Here is a tiny trained network, its code and every weight. The questions are about switching its units off for an input and a class, where a switched-off unit gives its printed mean instead of its output.

import numpy as np


def w(rows, s, z=0):
    codes = np.array(rows[::2]) - 128.0
    scale = np.full(codes.shape[1], s)
    scale[-1] = z or s
    return codes * scale


def f(y):
    return np.maximum(y, 0)


def log_softmax(a):
    a = a - a.max(-1, keepdims=True)
    return a - np.log(np.exp(a).sum(-1, keepdims=True))


def net(x, mask):
    res = np.array(x, float).reshape(1, 6) / 4 @ E
    y = f(res @ A[0][:, :-1].T + A[0][:, -1])
    res = res + np.where(mask, y, B[0][:, -1]) @ B[0][:, :-1]
    return log_softmax(res[-1] @ U[:, :-1].T + U[:, -1])


A, B = {}, {}
E = w([
[100,164,165,23,164,144],'x0',
[176,156,169,138,151,245],'x1',
[34,177,89,169,187,149],'x2',
[129,132,132,129,130,126],'x3',
[127,141,133,131,120,124],'x4',
[130,135,131,130,131,123],'x5',
],0.011)
A[0] = w([
[126,132,129,130,85,154,119],'n1',
[185,157,170,122,144,199,2],'n2',
[148,125,163,117,110,146,96],'n3',
[157,147,142,122,127,172,177],'n4',
[98,134,103,89,136,107,66],'n5',
[118,151,134,107,146,143,40],'n6',
[141,119,118,164,111,121,176],'n7',
[118,139,119,251,154,200,126],'n8',
[155,111,114,109,164,116,135],'n9',
[115,153,143,150,118,147,131],'n10',
[208,108,141,118,107,120,223],'n11',
[142,93,115,96,140,134,103],'n12',
[158,114,106,150,93,101,58],'n13',
[221,108,148,122,104,120,79],'n14',
[107,119,111,131,127,71,148],'n15',
[116,142,122,112,140,167,38],'n16',
[158,99,112,190,96,101,49],'n17',
[97,79,125,128,125,149,120],'n18',
[133,94,83,101,117,162,126],'n19',
[124,114,105,128,126,142,115],'n20',
[93,145,155,50,154,144,99],'n21',
[104,152,128,126,128,117,86],'n22',
[134,107,142,31,109,64,147],'n23',
[183,156,159,125,144,201,171],'n24',
[102,139,150,95,138,144,52],'n25',
[130,136,134,127,119,135,129],'n26',
[129,155,140,133,114,123,116],'n27',
[81,115,131,146,106,82,97],'n28',
[212,112,150,131,105,121,29],'n29',
[116,137,96,143,120,105,61],'n30',
[98,130,82,126,127,125,111],'n31',
[156,106,107,201,111,117,190],'n32',
[97,110,130,132,117,90,157],'n33',
[33,158,110,149,165,142,67],'n34',
[134,151,119,108,137,131,135],'n35',
[150,147,139,73,120,91,158],'n36',
[105,147,151,75,155,142,178],'n37',
],0.016,0.0091)
B[0] = w([
[130,114,138,123,139,112,145],'n1',
[220,73,144,137,70,125,192],'n2',
[134,99,128,121,105,134,160],'n3',
[90,118,124,133,151,115,204],'n4',
[147,140,148,131,102,149,158],'n5',
[87,127,118,133,152,128,140],'n6',
[113,105,126,137,154,117,192],'n7',
[72,253,157,73,122,150,254],'n8',
[119,135,138,131,110,130,147],'n9',
[120,147,131,114,146,137,157],'n10',
[197,111,139,126,84,136,251],'n11',
[124,142,140,127,118,135,144],'n12',
[169,116,146,117,105,142,163],'n13',
[97,77,106,149,170,96,207],'n14',
[140,74,117,164,125,120,209],'n15',
[100,119,120,122,140,113,143],'n16',
[181,94,139,130,93,140,186],'n17',
[120,141,144,132,127,120,137],'n18',
[135,136,128,127,131,125,141],'n19',
[125,138,131,126,128,121,134],'n20',
[155,59,107,164,141,102,201],'n21',
[137,105,126,116,123,133,144],'n22',
[125,245,151,99,111,160,246],'n23',
[89,94,94,154,167,112,245],'n24',
[95,106,114,147,155,125,148],'n25',
[129,121,134,126,134,128,137],'n26',
[121,117,132,135,131,138,130],'n27',
[113,93,116,132,163,116,189],'n28',
[61,102,105,145,166,121,182],'n29',
[87,113,128,126,134,137,150],'n30',
[131,111,134,122,145,134,167],'n31',
[112,58,100,149,158,110,237],'n32',
[150,81,123,124,120,126,196],'n33',
[172,36,111,165,120,109,217],'n34',
[129,116,129,134,120,132,151],'n35',
[118,179,148,108,115,159,199],'n36',
[153,109,141,116,93,122,211],'n37',
],0.027,0.012)
U = w([
[175,123,160,137,88,140,152],'0',
[56,124,122,153,194,117,2],'1',
[74,247,180,82,121,172,244],'2',
],0.015,0.0007)

Each question gives the input, the list of numbers given to net, and the class t.
The units are the neurons (one row each of A and B). Each row of codes is followed by its name. A weight is (code - 128) times the scale printed after its matrix; where a second scale follows, it is the last column's (A, B and U).
mask holds one flag per neuron, in row order. A switched-off neuron (its flag False) gives its mean, the last column of its row in B, instead of its output. The means were averaged over made-up inputs and are rounded, as every weight is.
A unit's drop is (log p(t) with every unit on - log p(t) with that unit switched off) / (log p(t) with every unit on - log p(t) with every unit switched off).
The circuit of an input: a set's keep is (log p(t) with only the set's units on - log p(t) with every unit switched off) / (log p(t) with every unit on - log p(t) with every unit switched off). Starting from the 12 units with the biggest drops (on a tie, the unit counted first), units are removed one at a time, each time the one whose removal leaves the highest keep (on an exact tie, the one counted first), for as long as the keep stays at least 0.8.
units of the circuit, in order: the units of the circuit, biggest drop first
top k neurons: the k neurons with the biggest drops, biggest first
drop when u is switched off: that unit's drop, to one decimal
input [8,-1,-6,8,-7,-4], class 2: units of the circuit, in order -> n23
input [-1,7,-4,-3,-2,-3], class 1: top 4 neurons -> n24, n29, n14, n4
input [1,-7,8,-2,-2,-3], class 0: top 2 neurons -> n34, n24
input [-1,-7,0,6,-3,-5], class 0: top 4 neurons -> n24, n8, n14, n29
input [1,-1,-4,-8,-2,-8], class 2: units of the circuit, in order -> n34, n23
input [-3,6,0,-5,0,8], class 1: top 3 neurons -> n23, n24, n36
input [-1,8,-2,0,3,1], class 1: top 2 neurons -> n24, n4
input [0,-6,0,-7,2,4], class 0: top 2 neurons -> n8, n24
input [6,0,8,-5,4,0], class 0: top 2 neurons -> n34, n37
input [-1,1,-8,1,-7,3], class 1: top 3 neurons -> n29, n14, n37
input [-1,7,-8,4,-4,8], class 1: top 4 neurons -> n29, n24, n14, n4
input [4,-5,1,5,-5,-4], class 0: top 3 neurons -> n8, n21, n15
input [2,-5,2,4,-8,-8], class 0: top 2 neurons -> n8, n24
input [-5,6,7,-1,8,-8], class 2: units of the circuit, in order -> n8
input [-3,4,-6,3,5,1], class 1: top 3 neurons -> n29, n14, n24
input [4,-2,0,5,-7,-2], class 2: top 2 neurons -> n34, n23
input [3,-1,-8,-2,7,1], class 2: drop when n23 is switched off -> 0.5
input [-8,2,-4,1,8,7], class 1: drop when n14 is switched off -> 0.2
input [7,-7,7,1,-7,2], class 0: drop when n9 is switched off -> 0.0
